Q: [ 31 -17 -37 -24  20]
A: 31, 20

Q: [ 34 -42  21  -5]
A: 34, -5

Q: [  3 -13 -26  24  38 -34  49]
A: 3, 49

Q: [  2 -39   6  21]
A: 2, 21

Q: [-37 -22 -18   5  47  50]
A: -37, 50

Q: [ -6 -28   5  -8  42   3]
A: -6, 3

Q: [ 33  32  35 -40 -25 -35 -35]
A: 33, -35

Q:
[[ 12 -49  -4   4  -8]
 [ 16   9  -4  -2 -18]
 [  9  29   1   3 -21]]
A: 12, -21

Q: [ 29  14  40 -25]
A: 29, -25

Q: [-12 -23   9 -44  22 -14 -19]
A: -12, -19
---
1898  7909  2519  7527  7959  1729
2381  1839  1805  7694  1923  7338
1682  7737  7690  1450  1814  8199
-> 8199

7277  8436  7334  7107  6960
7634  3134  7597  7595  7344
6472  7377  6832  6970  6872
-> 6872

 38  179   30  215  211
 13  198  115   42   52
100  218   62  213  194
-> 194

3  4  9  5  3  5
6  6  6  7  5  6
7  6  2  5  8  5
-> 5

2  6  5  8  2  3
5  9  3  1  2  7
0  4  1  7  7  0
-> 0

  -2   897  -126   331
 321   906   105  -560
 303  -274   769    53
-> 53

 10  -37    2    6
-13  -35   -9   26
  4  -35  -36  -20
-> -20
---
7,5,0,7,5 -> 5

404,718,714,62,646,683
355,812,135,873,149,536
-> 718

804,245,456,600 -> 245

296,-196,-293,766
-945,-494,-93,-253
-> -196

780,-266,-10,388
-756,577,208,-911
285,408,-151,514
-> -266

86,90,209,55,181
64,177,112,97,154
90,156,127,136,104
-> 90

-576,546,311,-288,-821,333,-527 -> 546

28,-18,-8,-7
13,-17,12,-42
-1,-6,-44,33
-> -18

59,68,24,21,75,61,17 -> 68

7867,8558,1961,3521 -> 8558
---
Input: [[-1.250, 1.318, 1.159, -0.121, 1.598, -1.795], [-0.395, -0.025, -0.133, -1.163, 0.262, -1.171]]
Output: -1.163
Input: [[0.11, 0.12, -0.01, -0.13, 0.23], [0.10, 0.11, 0.05, 0.04, 0.13], [0.09, 0.11, 0.08, 0.02, 0.06]]
Output: 0.05
Input: [[2.1, 0.2, -0.9, -0.8, 1.9, 0.3], [-1.3, 0.6, -1.0, -0.4, 0.5, 0.1]]
Output: -0.4
Input: [[-3.988, 12.130, 1.688, 14.424], [-11.177, 11.696, 7.655, 11.527]]
Output: 11.696
Input: [[-48.5, -55.0, -16.9, -159.7, -139.1, 42.5], [-22.8, -5.8, -99.6, 82.1, -55.0, -55.0], [-104.9, -96.2, -135.0, -215.2, -55.0, 140.8]]
Output: 82.1
Input: [[0.7, -0.5, 1.0, 1.1], [-1.1, 1.8, 0.3, -0.3]]
Output: 1.8
---
array([[67, 46, 27, 73, 14],
       [76, 11, 77, 66, 76]]) >> 77, 11

array([[ 22,  50,  -7, -38],
       [ 45, -12, -20,   9]]) >> 50, -38

array([185, 205, 217, 167,  51]) >> 217, 51

array([8, 5, 1, 7]) >> 8, 1

array([[569, 694, 662, 455],
       [365, 556, 239, 537],
       [582, 898, 143, 457]]) >> 898, 143

array([ -3,  25, -39,  42, -14]) >> 42, -39

array([[41, 47, 49, 79, 74, 33],
       [46, 27, 38, 14, 26, 59]]) >> 79, 14
---
[3209 6495 7372 8389 6126 5115] value 5115, 3209

[[38 77 36 40 33 15 35]
 [64 18 33 44 68 70 66]] value 35, 64

[[6840 6611 6901 4634 5810 4246 4289]
 [4733 1947 7717 3106 6639 3214 3997]
 [6851 6259 2039 1726 7692 7875 7405]] value 4289, 6851

[ 1 97 10 51 37 88] value 88, 1

[4342 9156 4163 8749 2975] value 2975, 4342

[ 631 -993  462  729  981  117  369] value 369, 631

[400 354 886 763 134 608 697] value 697, 400

[ 25  30 -28 -12  -3] value -3, 25

[9799 8034 2148 6465 8510] value 8510, 9799
---
[  8  27  41 -51 -45  -5] => -45

[[-29 -30 -39 -28]
 [-16 -43 -45  23]
 [-23 -39  -6 -39]] => -6

[[ 38  13 -15  -8  -5  10]
 [  5   2 -37 -18  -3 -16]] => -3

[  7 -17  19 -50  30 -36] => 30

[[  9  28 -34   0 -48  16]
 [-11 -43 -21   2 -27   1]] => -27

[[-23  28  28 -28  -1  31]
 [  9  23 -11 -38 -15  32]] => -15
---
Q: [-0.20 -1.09  1.14 -0.99  1.32 -1.18 -0.69]
A: -0.20, -0.69

Q: [ 0.12 -0.06  0.15 -0.11 -0.12 -0.13]
A: 0.12, -0.13

Q: [ 1.2  0.2 -1.6 -1.6]
A: 1.2, -1.6

Q: [-11.9 -13.4  10.5 -11.1]
A: -11.9, -11.1

Q: [-0.21  1.81 -0.11 -1.48  0.02]
A: -0.21, 0.02

Q:
[[  4.15   1.34  -7.87  12.60]
 [  1.21   4.11  -5.49   2.89]
 [ -8.64 -17.06 -22.23  -6.81]]
A: 4.15, -6.81
---
41,7,22,6,17 => 41, 22

15,29,-48,1 => 29, 15

-38,45,29,46,31 => 46, 45

1,42,44,43 => 44, 43

-37,-6,0,-15,12,4,28 => 28, 12

28,40,37,-26,-44 => 40, 37

3,44,-33,-4,15,13,-6
0,5,-19,-29,-2,-15,13
=> 44, 15

-45,-49,-27,-21,-46,1 => 1, -21
